Below is a small trained network, with its code and all its weights. Each question gives an input and a target symbol and asks what happens when units are switched off, that is, made to give their printed mean instead of their output.

import numpy as np


def w(rows, s, z=0):
    codes = np.array(rows[::2]) - 128.0
    scale = np.full(codes.shape[1], s)
    scale[-1] = z or s
    return codes * scale


def norm(h):
    return h / np.sqrt((h * h).mean(-1, keepdims=True) + 1e-5)


def f(y):
    return np.maximum(y, 0)


def softmax(a):
    e = np.exp(a - a.max(-1, keepdims=True))
    return e / e.sum(-1, keepdims=True)


def log_softmax(a):
    a = a - a.max(-1, keepdims=True)
    return a - np.log(np.exp(a).sum(-1, keepdims=True))


def net(x, mask):
    ids = ['Ωαγζηθμξπτ'.index(c) for c in x.split()]
    T = len(ids)
    res = E[ids] + P[:T]
    u = 0
    for l in range(2):
        q, k, v = (norm(res) @ M[l].T for M in (Q, K, V))
        z = softmax(np.where(np.tri(T) > 0, q @ k.T / 2**0.5, -1e9)) @ v
        res = res + np.where(mask[u], z, O[l][:, -1]) @ O[l][:, :-1]
        u += 1
        y = f(norm(res) @ A[l][:, :-1].T + A[l][:, -1])
        res = res + np.where(mask[u : u + 12], y, B[l][:, -1]) @ B[l][:, :-1]
        u += 12
    return log_softmax(norm(res)[-1] @ U[:, :-1].T + U[:, -1])


Q, K, V, O, A, B = {}, {}, {}, {}, {}, {}
E = w([
[147,101,66],'Ω',
[159,93,55],'α',
[255,152,75],'γ',
[238,169,107],'ζ',
[219,134,167],'η',
[20,6,209],'θ',
[158,150,108],'μ',
[167,131,174],'ξ',
[125,154,146],'π',
[181,165,112],'τ',
],0.0099)
P = w([
[89,132,102],'0',
[144,222,254],'1',
[164,133,150],'2',
[166,118,140],'3',
[164,126,124],'4',
[175,159,129],'5',
[194,171,123],'6',
[206,184,108],'7',
[228,196,115],'8',
],0.0083)
Q[0] = w([
[1,10,215],'L0H1',
[127,6,140],'L0H1',
],0.0064)
K[0] = w([
[235,94,221],'L0H1',
[1,150,123],'L0H1',
],0.0069)
V[0] = w([
[210,2,156],'L0H1',
[25,70,228],'L0H1',
],0.0059)
O[0] = w([
[48,135,7,254],'L0H1',
[98,168,52,238],'L0H1',
],0.012,0.00085)
A[0] = w([
[199,76,82,88],'L0N1',
[141,255,156,66],'L0N2',
[140,139,241,1],'L0N3',
[77,83,241,131],'L0N4',
[161,222,209,102],'L0N5',
[176,153,77,118],'L0N6',
[131,187,116,78],'L0N7',
[131,138,199,143],'L0N8',
[33,19,157,122],'L0N9',
[199,247,123,126],'L0N10',
[144,98,78,147],'L0N11',
[161,253,117,150],'L0N12',
],0.0083,0.0036)
B[0] = w([
[125,148,85,180],'L0N1',
[138,87,64,184],'L0N2',
[168,32,98,165],'L0N3',
[34,99,138,204],'L0N4',
[152,1,95,215],'L0N5',
[99,66,187,191],'L0N6',
[44,140,175,147],'L0N7',
[87,138,14,177],'L0N8',
[185,139,94,252],'L0N9',
[180,99,44,255],'L0N10',
[207,76,176,173],'L0N11',
[31,90,53,229],'L0N12',
],0.0047,0.005)
Q[1] = w([
[130,57,252],'L1H1',
[143,179,156],'L1H1',
],0.011)
K[1] = w([
[87,105,2],'L1H1',
[195,77,113],'L1H1',
],0.0091)
V[1] = w([
[59,16,186],'L1H1',
[115,107,5],'L1H1',
],0.011)
O[1] = w([
[249,197,122,254],'L1H1',
[98,121,93,219],'L1H1',
],0.016,0.0079)
A[1] = w([
[125,76,217,184],'L1N1',
[151,59,163,242],'L1N2',
[111,51,136,188],'L1N3',
[136,4,197,220],'L1N4',
[146,129,89,205],'L1N5',
[174,131,135,231],'L1N6',
[106,202,179,156],'L1N7',
[170,137,129,50],'L1N8',
[86,143,165,5],'L1N9',
[131,81,195,109],'L1N10',
[111,103,233,234],'L1N11',
[161,146,145,114],'L1N12',
],0.014,0.0023)
B[1] = w([
[72,130,33,136],'L1N1',
[80,205,174,162],'L1N2',
[127,200,188,146],'L1N3',
[34,123,137,148],'L1N4',
[170,105,183,254],'L1N5',
[92,82,144,240],'L1N6',
[138,64,140,136],'L1N7',
[84,86,123,194],'L1N8',
[149,17,94,128],'L1N9',
[75,124,90,134],'L1N10',
[40,107,3,134],'L1N11',
[103,105,90,181],'L1N12',
],0.011,0.0071)
U = w([
[170,226,101,200],'Ω',
[88,122,107,149],'α',
[147,112,164,83],'γ',
[127,148,176,255],'ζ',
[129,108,151,41],'η',
[90,104,116,149],'θ',
[85,135,2,95],'μ',
[184,181,189,120],'ξ',
[103,52,120,120],'π',
[118,95,123,32],'τ',
],0.02,0.0042)

Each question gives the input, a string of symbols that net reads in full, and the target symbol t.
The units are the heads (2 rows each of Q, K, V and O) and the neurons (one row each of A and B). Each row of codes is followed by its name. A weight is (code - 128) times the scale printed after its matrix; where a second scale follows, it is the last column's (O, A, B and U).
mask holds one flag per unit, layer by layer, with each layer's heads first. A switched-off unit (its flag False) gives its mean, the last column of its rows in O or B, instead of its output. The means were averaged over made-up inputs and are rounded, as every weight is.
A unit's drop is (log p(t) with every unit on - log p(t) with that unit switched off) / (log p(t) with every unit on - log p(t) with every unit switched off).
The circuit of an input: a set's keep is (log p(t) with only the set's units on - log p(t) with every unit switched off) / (log p(t) with every unit on - log p(t) with every unit switched off). Starting from the 12 units with the biggest drops (on a tie, the unit counted first), units are removed one at a time, each time the one whose removal leaves the highest keep (on an exact tie, the one counted first), for as long as the keep stays at least 0.8.
units of the circuit, in order: the units of the circuit, biggest drop first
most important unit: the unit with the biggest drop
top k neurons: the k neurons with the biggest drops, biggest first
k most important neurons of layer l: the k neurons of layer l with the biggest drops, biggest first
input η τ μ, target π: top 3 neurons	L0N5, L0N9, L0N11
input θ γ μ τ, target μ: units of the circuit, in order	L1H1, L0N12
input Ω α τ, target π: most important unit	L0H1
input θ θ π π π π τ η θ, target μ: 3 most important neurons of layer 1	L1N6, L1N5, L1N2
input θ Ω τ ζ τ τ π, target μ: 2 most important neurons of layer 1	L1N6, L1N8
input ζ θ α τ θ ξ θ θ, target Ω: units of the circuit, in order	L0H1, L1H1
input η τ ζ, target π: top 2 neurons	L0N5, L0N9
input θ α τ τ τ, target μ: units of the circuit, in order	L1H1, L0H1, L0N12
input θ α τ θ α, target Ω: units of the circuit, in order	L1H1, L0N5
input ζ α μ τ η, target π: 4 most important neurons of layer 0	L0N12, L0N6, L0N7, L0N2
input θ α θ π τ θ π α μ, target μ: units of the circuit, in order	L0H1, L1H1
input θ θ θ γ, target μ: top 2 neurons	L0N6, L0N9
input Ω θ ζ Ω π Ω, target π: 2 most important neurons of layer 0	L0N1, L0N5
input τ π ξ π π, target ξ: top neuron	L0N4
input τ μ τ π, target π: top 3 neurons	L1N11, L0N12, L1N1
input ζ μ π Ω, target ξ: units of the circuit, in order	L0H1, L1H1, L1N2
input τ Ω π μ π τ, target ξ: top 2 neurons	L0N4, L1N2
input π α ζ τ π, target π: top 2 neurons	L0N5, L0N8
input τ τ ξ, target π: top 3 neurons	L1N11, L1N1, L0N12
input Ω ξ τ Ω, target π: 2 most important neurons of layer 1	L1N6, L1N8
input Ω τ θ μ τ ζ Ω α, target π: units of the circuit, in order	L1H1
input θ μ θ α, target Ω: top 3 neurons	L0N10, L0N12, L0N5
input θ π θ θ θ Ω ξ θ μ, target μ: top 2 neurons	L0N9, L0N6
input θ θ θ ξ, target μ: 2 most important neurons of layer 0	L0N6, L0N9
input τ τ ζ, target π: top 2 neurons	L1N11, L1N1
